Below is a small trained network, with its code and all its weights. Each question gives an input and a target symbol and asks what happens when units are switched off, that is, made to give their printed mean instead of their output.

import numpy as np


def w(rows, s, z=0):
    codes = np.array(rows[::2]) - 128.0
    scale = np.full(codes.shape[1], s)
    scale[-1] = z or s
    return codes * scale


def softmax(a):
    e = np.exp(a - a.max(-1, keepdims=True))
    return e / e.sum(-1, keepdims=True)


def log_softmax(a):
    a = a - a.max(-1, keepdims=True)
    return a - np.log(np.exp(a).sum(-1, keepdims=True))


def net(x, mask):
    ids = ['ΓΘΨδζημστ'.index(c) for c in x.split()]
    T = len(ids)
    res = E[ids] + P[:T]
    u = 0
    for l in range(3):
        r = res
        for j in range(2):
            rows = slice(2 * j, 2 * j + 2)
            q, k, v = (r @ M[l][rows].T for M in (Q, K, V))
            z = softmax(np.where(np.tri(T) > 0, q @ k.T / 2**0.5, -1e9)) @ v
            o = O[l][rows]
            res = res + np.where(mask[u + j], z, o[:, -1]) @ o[:, :-1]
        u += 2
    return log_softmax(res[-1] @ U[:, :-1].T + U[:, -1])


Q, K, V, O = {}, {}, {}, {}
E = w([
[28,43,135,181,104,149,143,162,64,151],'Γ',
[129,101,115,213,164,158,146,83,107,11],'Θ',
[239,120,135,4,59,195,130,170,87,133],'Ψ',
[88,159,220,225,130,189,117,152,122,71],'δ',
[217,61,130,88,110,108,191,166,130,69],'ζ',
[95,90,174,140,171,106,113,48,131,130],'η',
[144,96,152,137,91,144,53,203,72,103],'μ',
[152,205,127,72,214,113,167,99,86,151],'σ',
[137,28,77,154,118,99,104,130,69,59],'τ',
],0.016)
P = w([
[151,177,8,101,46,128,144,2,242,167],'0',
[160,116,131,125,117,132,144,97,84,87],'1',
[145,126,158,111,160,170,139,128,79,84],'2',
[112,113,164,139,171,163,157,158,102,80],'3',
[112,89,147,165,215,173,144,134,86,82],'4',
[113,110,177,163,222,214,146,152,92,60],'5',
[95,119,167,176,249,237,139,149,86,56],'6',
[123,129,170,148,201,205,143,174,28,51],'7',
],0.0052)
Q[0] = w([
[199,164,139,34,73,185,204,122,154,158],'L0H0',
[115,155,151,51,144,161,141,120,105,117],'L0H0',
[96,179,159,89,208,122,153,160,42,132],'L0H1',
[146,173,126,100,116,59,78,35,255,224],'L0H1',
],0.0095)
K[0] = w([
[143,65,76,74,128,181,166,135,152,100],'L0H0',
[94,109,228,134,87,120,94,100,117,153],'L0H0',
[98,179,137,106,95,119,165,75,178,221],'L0H1',
[199,66,95,117,1,90,69,105,191,45],'L0H1',
],0.0095)
V[0] = w([
[153,36,240,129,66,155,146,118,150,114],'L0H0',
[75,79,255,23,169,174,171,158,186,114],'L0H0',
[108,185,85,51,228,117,210,51,55,143],'L0H1',
[180,120,165,123,137,125,75,46,181,93],'L0H1',
],0.0062)
O[0] = w([
[78,61,110,143,117,36,98,154,54,148,185],'L0H0',
[109,155,101,239,93,18,115,103,4,128,184],'L0H0',
[111,93,62,184,144,75,90,49,78,152,254],'L0H1',
[255,98,155,189,62,96,64,159,157,93,172],'L0H1',
],0.0095,0.0077)
Q[1] = w([
[159,50,141,170,79,152,79,62,119,71],'L1H0',
[151,2,193,148,150,65,92,117,31,73],'L1H0',
[55,128,124,44,93,169,109,241,177,163],'L1H1',
[128,133,103,121,94,232,84,131,112,211],'L1H1',
],0.0094)
K[1] = w([
[63,138,127,94,139,38,61,109,114,191],'L1H0',
[63,172,152,109,186,80,109,1,139,218],'L1H0',
[69,115,143,131,115,168,99,154,18,82],'L1H1',
[166,107,180,102,53,164,71,159,15,123],'L1H1',
],0.0093)
V[1] = w([
[120,196,131,194,99,155,224,68,140,151],'L1H0',
[162,171,19,103,154,156,167,141,154,126],'L1H0',
[152,196,96,125,223,129,86,93,141,255],'L1H1',
[147,177,152,85,122,131,128,118,47,122],'L1H1',
],0.0065)
O[1] = w([
[129,138,143,131,181,123,161,91,102,83,143],'L1H0',
[124,157,8,105,183,116,147,202,178,168,3],'L1H0',
[148,136,147,111,148,142,114,137,64,89,163],'L1H1',
[108,141,135,97,108,147,120,146,68,143,86],'L1H1',
],0.013,0.0047)
Q[2] = w([
[160,84,218,140,32,165,194,96,116,104],'L2H0',
[131,145,135,145,185,60,106,58,33,144],'L2H0',
[209,66,217,180,22,185,111,174,96,2],'L2H1',
[110,153,211,79,70,172,181,236,203,75],'L2H1',
],0.0095)
K[2] = w([
[103,120,220,95,154,58,77,86,137,153],'L2H0',
[110,162,80,38,118,138,144,57,179,172],'L2H0',
[55,137,212,184,139,91,99,91,72,138],'L2H1',
[118,160,115,173,201,73,134,181,12,93],'L2H1',
],0.011)
V[2] = w([
[218,156,228,132,141,10,235,176,81,127],'L2H0',
[170,233,65,31,19,122,16,161,117,237],'L2H0',
[88,238,246,164,114,247,104,146,198,52],'L2H1',
[103,101,194,31,174,100,1,109,174,217],'L2H1',
],0.0064)
O[2] = w([
[100,235,121,187,50,27,58,109,96,89,166],'L2H0',
[181,217,211,99,154,132,197,188,175,137,2],'L2H0',
[143,160,83,137,81,213,99,213,133,86,42],'L2H1',
[65,109,248,56,168,146,1,137,130,92,132],'L2H1',
],0.009,0.0084)
U = w([
[26,117,84,14,100,202,234,131,50,77,119],'Γ',
[244,101,61,184,146,219,123,116,146,164,2],'Θ',
[209,202,181,115,90,160,186,124,88,119,95],'Ψ',
[187,210,77,201,92,178,162,176,112,81,229],'δ',
[161,175,79,190,115,41,149,170,201,149,113],'ζ',
[243,111,144,104,169,137,17,98,115,52,148],'η',
[148,154,124,119,221,135,46,252,148,98,197],'μ',
[152,209,39,98,216,97,106,157,81,70,119],'σ',
[178,74,123,118,188,166,128,174,151,123,58],'τ',
],0.0038,0.004)

Each question gives the input, a string of symbols that net reads in full, and the target symbol t.
The units are the heads (2 rows each of Q, K, V and O). Each row of codes is followed by its name. A weight is (code - 128) times the scale printed after its matrix; where a second scale follows, it is the last column's (O and U).
mask holds one flag per head, layer by layer. A switched-off head (its flag False) gives its mean, the last column of its rows in O, instead of its output. The means were averaged over made-up inputs and are rounded, as every weight is.
A unit's drop is (log p(t) with every unit on - log p(t) with that unit switched off) / (log p(t) with every unit on - log p(t) with every unit switched off).
The circuit of an input: a set's keep is (log p(t) with only the set's units on - log p(t) with every unit switched off) / (log p(t) with every unit on - log p(t) with every unit switched off). Starting from all 6 units, units are removed one at a time, each time the one whose removal leaves the highest keep (on an exact tie, the one counted first), for as long as the keep stays at least 0.8.
circuit, biggest first: the units of the circuit, biggest drop first
unit that matters most: the unit with the biggest drop
heads that matter: for each layer, one digit per head in row order, 1 if its drop is at least 0.15 and else 0, layers parted by /
input η η η Γ τ Ψ, target Γ: circuit, biggest first	L0H1, L1H1
input η δ Ψ, target δ: heads that matter	01 / 00 / 01
input σ σ η η Ψ δ δ σ, target σ: circuit, biggest first	L1H0, L0H1, L0H0
input η δ η η η Γ τ, target Γ: heads that matter	01 / 00 / 00
input ζ τ ζ δ σ, target ζ: circuit, biggest first	L1H1, L2H1
input Ψ σ ζ ζ, target Ψ: unit that matters most	L2H0
input δ μ δ ζ ζ, target δ: heads that matter	01 / 00 / 01
input δ δ ζ σ, target δ: heads that matter	10 / 00 / 01
input σ δ η η σ τ, target σ: circuit, biggest first	L0H1, L1H0
input Γ σ τ σ Ψ, target Γ: heads that matter	11 / 01 / 10
input Θ σ Γ ζ, target Θ: heads that matter	10 / 11 / 11
input ζ Ψ η σ, target ζ: heads that matter	01 / 01 / 01
input σ μ η ζ η η Γ, target σ: heads that matter	11 / 11 / 00
input ζ Θ Ψ, target Ψ: unit that matters most	L0H0
input δ Γ δ, target δ: heads that matter	11 / 00 / 01
input δ η σ, target δ: circuit, biggest first	L2H1, L0H1
input σ δ η δ Ψ, target σ: circuit, biggest first	L0H1, L1H0, L0H0
input ζ η η σ δ, target ζ: heads that matter	01 / 01 / 01
input Ψ ζ ζ η μ μ σ ζ, target Ψ: circuit, biggest first	L0H1, L2H0, L1H0, L1H1
input Θ δ η η ζ σ Ψ, target Θ: unit that matters most	L0H1
input σ Ψ σ δ σ Γ ζ η, target σ: heads that matter	01 / 11 / 01
input ζ σ η τ σ Γ σ Γ, target ζ: circuit, biggest first	L0H1, L1H1, L2H1
input δ η δ ζ ζ σ μ, target δ: heads that matter	11 / 01 / 01
input τ μ Θ τ ζ η η σ, target τ: heads that matter	10 / 11 / 10
input σ Ψ δ σ σ Ψ, target σ: circuit, biggest first	L0H1, L1H0
